Below is a small trained network, with its code and all its weights. Each question gives an input and a target symbol and asks what happens when units are switched off, that is, made to give their printed mean instead of their output.

import numpy as np


def w(rows, s, z=0):
    codes = np.array(rows[::2]) - 128.0
    scale = np.full(codes.shape[1], s)
    scale[-1] = z or s
    return codes * scale


def f(y):
    return np.maximum(y, 0)


def softmax(a):
    e = np.exp(a - a.max(-1, keepdims=True))
    return e / e.sum(-1, keepdims=True)


def log_softmax(a):
    a = a - a.max(-1, keepdims=True)
    return a - np.log(np.exp(a).sum(-1, keepdims=True))


def net(x, mask):
    ids = ['ΞΦΨαδεηθλμτ'.index(c) for c in x.split()]
    T = len(ids)
    res = E[ids] + P[:T]
    r = res
    for j in range(2):
        rows = slice(2 * j, 2 * j + 2)
        q, k, v = (r @ M[0][rows].T for M in (Q, K, V))
        z = softmax(np.where(np.tri(T) > 0, q @ k.T / 2**0.5, -1e9)) @ v
        o = O[0][rows]
        res = res + np.where(mask[j], z, o[:, -1]) @ o[:, :-1]
    y = f(res @ A[0][:, :-1].T + A[0][:, -1])
    res = res + np.where(mask[2:14], y, B[0][:, -1]) @ B[0][:, :-1]
    return log_softmax(res[-1] @ U[:, :-1].T + U[:, -1])


Q, K, V, O, A, B = {}, {}, {}, {}, {}, {}
E = w([
[151,139,200],'Ξ',
[153,148,135],'Φ',
[79,175,94],'Ψ',
[159,135,82],'α',
[155,166,130],'δ',
[100,102,172],'ε',
[174,89,175],'η',
[249,126,142],'θ',
[102,76,111],'λ',
[149,129,141],'μ',
[150,147,136],'τ',
],0.022)
P = w([
[123,111,179],'0',
[128,107,204],'1',
[145,86,215],'2',
[142,75,230],'3',
[147,60,241],'4',
[147,56,253],'5',
[157,92,239],'6',
],0.005)
Q[0] = w([
[218,95,149],'h0',
[107,110,172],'h0',
[103,133,185],'h1',
[153,110,4],'h1',
],0.024)
K[0] = w([
[153,66,196],'h0',
[105,131,134],'h0',
[111,95,139],'h1',
[152,252,69],'h1',
],0.026)
V[0] = w([
[18,160,143],'h0',
[31,1,140],'h0',
[101,90,206],'h1',
[142,134,222],'h1',
],0.0073)
O[0] = w([
[127,254,176,75],'h0',
[3,124,188,155],'h0',
[47,124,111,255],'h1',
[58,84,89,255],'h1',
],0.0063,0.0052)
A[0] = w([
[211,91,159,185],'n0',
[100,147,234,214],'n1',
[203,128,202,161],'n2',
[144,158,116,1],'n3',
[80,151,252,88],'n4',
[143,221,125,203],'n5',
[226,152,106,100],'n6',
[25,108,103,195],'n7',
[192,153,73,13],'n8',
[151,140,199,130],'n9',
[210,102,192,66],'n10',
[150,149,222,35],'n11',
],0.012,0.0057)
B[0] = w([
[20,96,22,202],'n0',
[194,5,193,252],'n1',
[133,163,16,182],'n2',
[122,111,131,128],'n3',
[228,193,7,227],'n4',
[225,203,96,154],'n5',
[185,226,243,163],'n6',
[51,196,233,233],'n7',
[132,41,226,143],'n8',
[136,114,98,162],'n9',
[70,118,152,171],'n10',
[78,249,77,146],'n11',
],0.017,0.011)
U = w([
[136,159,55,164],'Ξ',
[139,99,90,244],'Φ',
[89,105,138,220],'Ψ',
[140,150,77,105],'α',
[234,65,146,206],'δ',
[216,70,33,104],'ε',
[56,160,50,187],'η',
[129,2,60,4],'θ',
[138,149,56,130],'λ',
[132,131,72,24],'μ',
[137,242,74,39],'τ',
],0.0081,0.0037)

Each question gives the input, a string of symbols that net reads in full, and the target symbol t.
The units are the heads (2 rows each of Q, K, V and O) and the neurons (one row each of A and B). Each row of codes is followed by its name. A weight is (code - 128) times the scale printed after its matrix; where a second scale follows, it is the last column's (O, A, B and U).
mask holds one flag per unit, heads first, then neurons. A switched-off unit (its flag False) gives its mean, the last column of its rows in O or B, instead of its output. The means were averaged over made-up inputs and are rounded, as every weight is.
A unit's drop is (log p(t) with every unit on - log p(t) with that unit switched off) / (log p(t) with every unit on - log p(t) with every unit switched off).
The circuit of an input: a set's keep is (log p(t) with only the set's units on - log p(t) with every unit switched off) / (log p(t) with every unit on - log p(t) with every unit switched off). Starting from the 12 units with the biggest drops (on a tie, the unit counted first), units are removed one at a time, each time the one whose removal leaves the highest keep (on an exact tie, the one counted first), for as long as the keep stays at least 0.8.
circuit, biggest first: the units of the circuit, biggest drop first
most important unit: the unit with the biggest drop
k most important neurons: the k neurons with the biggest drops, biggest first
heads that matter: for each layer, one digit per head in row order, 1 if its drop is at least 0.15 and else 0, layers parted by /
input η η μ, target Ψ: 3 most important neurons => (n4; n2; n1)
input λ δ η α Φ, target Ψ: circuit, biggest first => (n4)
input Ξ ε η ε ε μ, target δ: heads that matter => 11
input θ λ ε ε Φ, target δ: circuit, biggest first => (n0; h0; n1)
input τ Ψ Ξ Φ Ξ ε τ, target δ: circuit, biggest first => (n0; h1)
input Ψ ε δ, target δ: 3 most important neurons => (n0; n1; n2)
input μ δ θ τ Φ, target η: 2 most important neurons => (n1; n0)
input τ η η δ, target Ψ: circuit, biggest first => (n4; h0)
input μ α λ Φ, target ε: 2 most important neurons => (n7; n6)
input Ψ θ Φ μ θ τ, target η: heads that matter => 10
input Φ λ α α μ, target ε: circuit, biggest first => (n7; h1)
input η μ Φ Φ Φ, target Ψ: circuit, biggest first => (n4; h0)
input α ε α Ξ Ψ Ξ, target ε: heads that matter => 00
input δ ε μ μ ε μ, target δ: most important unit => n1
input μ Ψ ε τ, target δ: heads that matter => 10
input λ ε η Φ μ ε δ, target δ: 4 most important neurons => (n0; n2; n11; n10)
input ε δ τ Ξ ε, target δ: 3 most important neurons => (n1; n0; n4)
input Ξ ε Φ λ α τ, target ε: heads that matter => 11
input Φ Ξ λ α τ Φ θ, target η: heads that matter => 00
input ε ε δ η μ, target Ψ: most important unit => h1
